Here is a tiny trained network, its code and every weight. The questions are about switching its units off for an input and a class, where a switched-off unit gives its printed mean instead of its output.

import numpy as np


def w(rows, s, z=0):
    codes = np.array(rows[::2]) - 128.0
    scale = np.full(codes.shape[1], s)
    scale[-1] = z or s
    return codes * scale


def f(y):
    return y / 2 * (1 + np.tanh(0.7978845608 * (y + 0.044715 * y**3)))


def log_softmax(a):
    a = a - a.max(-1, keepdims=True)
    return a - np.log(np.exp(a).sum(-1, keepdims=True))


def net(x, mask):
    res = np.array(x, float).reshape(1, 3) / 4 @ E
    y = f(res @ A[0][:, :-1].T + A[0][:, -1])
    res = res + np.where(mask, y, B[0][:, -1]) @ B[0][:, :-1]
    return log_softmax(res[-1] @ U[:, :-1].T + U[:, -1])


A, B = {}, {}
E = w([
[9,11,146,70,160,67],'x0',
[120,124,253,49,135,243],'x1',
[60,83,43,195,114,231],'x2',
],0.006)
A[0] = w([
[115,112,246,92,153,255,127],'N1',
[139,114,44,189,135,54,122],'N2',
[111,78,77,180,120,211,108],'N3',
[175,183,138,176,127,162,129],'N4',
[138,127,38,119,80,65,123],'N5',
[115,110,124,112,139,114,85],'N6',
[110,129,194,68,103,214,98],'N7',
[88,97,53,136,140,225,152],'N8',
[172,138,117,138,123,147,85],'N9',
[193,173,116,144,152,152,148],'N10',
[128,135,55,169,115,49,116],'N11',
[205,179,123,176,83,168,113],'N12',
[130,140,122,127,112,142,255],'N13',
[136,123,57,149,168,80,171],'N14',
[187,176,198,95,126,29,130],'N15',
[194,146,206,93,119,21,100],'N16',
[4,38,155,103,109,50,118],'N17',
[45,51,132,100,145,89,102],'N18',
[194,140,176,94,148,60,149],'N19',
[225,176,90,140,88,191,123],'N20',
[123,139,41,148,137,32,101],'N21',
[181,210,100,141,130,155,106],'N22',
[107,159,91,144,153,93,139],'N23',
[75,121,27,168,113,239,105],'N24',
],0.0085,0.0088)
B[0] = w([
[188,122,95,143,65,243,222],'N1',
[147,129,137,147,106,211,208],'N2',
[50,142,82,144,137,119,180],'N3',
[143,137,127,96,167,121,175],'N4',
[142,136,136,137,108,186,181],'N5',
[111,130,123,130,161,158,115],'N6',
[137,132,105,164,125,224,174],'N7',
[74,138,76,145,95,74,207],'N8',
[109,138,128,128,169,160,124],'N9',
[148,104,124,98,147,104,179],'N10',
[136,140,135,142,111,210,192],'N11',
[137,135,110,79,196,138,188],'N12',
[248,82,108,68,14,4,254],'N13',
[171,117,147,126,78,134,204],'N14',
[37,118,40,136,107,116,196],'N15',
[28,126,42,172,155,154,183],'N16',
[193,137,81,41,211,106,209],'N17',
[134,154,99,96,214,136,175],'N18',
[103,140,41,149,90,86,185],'N19',
[148,123,103,72,199,119,202],'N20',
[137,126,109,125,122,227,190],'N21',
[132,131,115,93,183,152,171],'N22',
[138,108,137,121,109,145,156],'N23',
[27,126,12,157,139,112,212],'N24',
],0.023,0.0079)
U = w([
[158,124,110,167,70,233,136],'0',
[150,141,100,71,252,95,152],'1',
[2,130,59,182,99,77,131],'2',
[171,105,163,150,55,34,252],'3',
[109,133,149,192,172,120,78],'4',
[96,145,137,184,181,126,82],'5',
[74,154,148,136,163,126,68],'6',
],0.0083,0.0033)

Each question gives the input, the list of numbers given to net, and the class t.
The units are the neurons (one row each of A and B). Each row of codes is followed by its name. A weight is (code - 128) times the scale printed after its matrix; where a second scale follows, it is the last column's (A, B and U).
mask holds one flag per neuron, in row order. A switched-off neuron (its flag False) gives its mean, the last column of its row in B, instead of its output. The means were averaged over made-up inputs and are rounded, as every weight is.
A unit's drop is (log p(t) with every unit on - log p(t) with that unit switched off) / (log p(t) with every unit on - log p(t) with every unit switched off).
The circuit of an input: a set's keep is (log p(t) with only the set's units on - log p(t) with every unit switched off) / (log p(t) with every unit on - log p(t) with every unit switched off). Starting from the 12 units with the biggest drops (on a tie, the unit counted first), units are removed one at a time, each time the one whose removal leaves the highest keep (on an exact tie, the one counted first), for as long as the keep stays at least 0.8.
units of the circuit, in order: the units of the circuit, biggest drop first
unit that matters most: the unit with the biggest drop
k most important neurons: the k neurons with the biggest drops, biggest first
drop of u: that unit's drop, to one decimal
input [-7,-2,6], class 1: units of the circuit, in order -> [N20]
input [2,-7,7], class 0: 2 most important neurons -> [N2 N21]
input [-3,7,8], class 2: 4 most important neurons -> [N24 N8 N3 N2]
input [5,7,-8], class 2: 3 most important neurons -> [N15 N16 N19]
input [2,-6,-8], class 2: 4 most important neurons -> [N15 N16 N19 N1]
input [-2,-3,-1], class 3: 2 most important neurons -> [N1 N7]
input [-6,5,-3], class 1: 3 most important neurons -> [N20 N12 N2]
input [4,3,2], class 1: 4 most important neurons -> [N17 N18 N2 N14]
input [-3,2,2], class 3: 2 most important neurons -> [N17 N18]
input [0,-3,5], class 2: 2 most important neurons -> [N24 N1]
input [-8,7,-8], class 1: 2 most important neurons -> [N20 N12]
input [5,-5,4], class 0: 2 most important neurons -> [N2 N20]
input [8,5,8], class 1: 3 most important neurons -> [N17 N18 N15]
input [5,-2,3], class 1: units of the circuit, in order -> [N17]
input [-5,-4,6], class 2: 3 most important neurons -> [N24 N17 N8]
input [-7,6,-2], class 1: 2 most important neurons -> [N20 N12]
input [-7,-2,7], class 1: 2 most important neurons -> [N20 N12]
input [5,-5,5], class 0: drop of N21 -> 0.6
input [1,3,-2], class 3: drop of N21 -> 0.2
input [0,-1,-1], class 3: drop of N5 -> 0.0
input [6,-4,4], class 1: drop of N17 -> 1.2
input [2,-3,3], class 3: unit that matters most -> N1
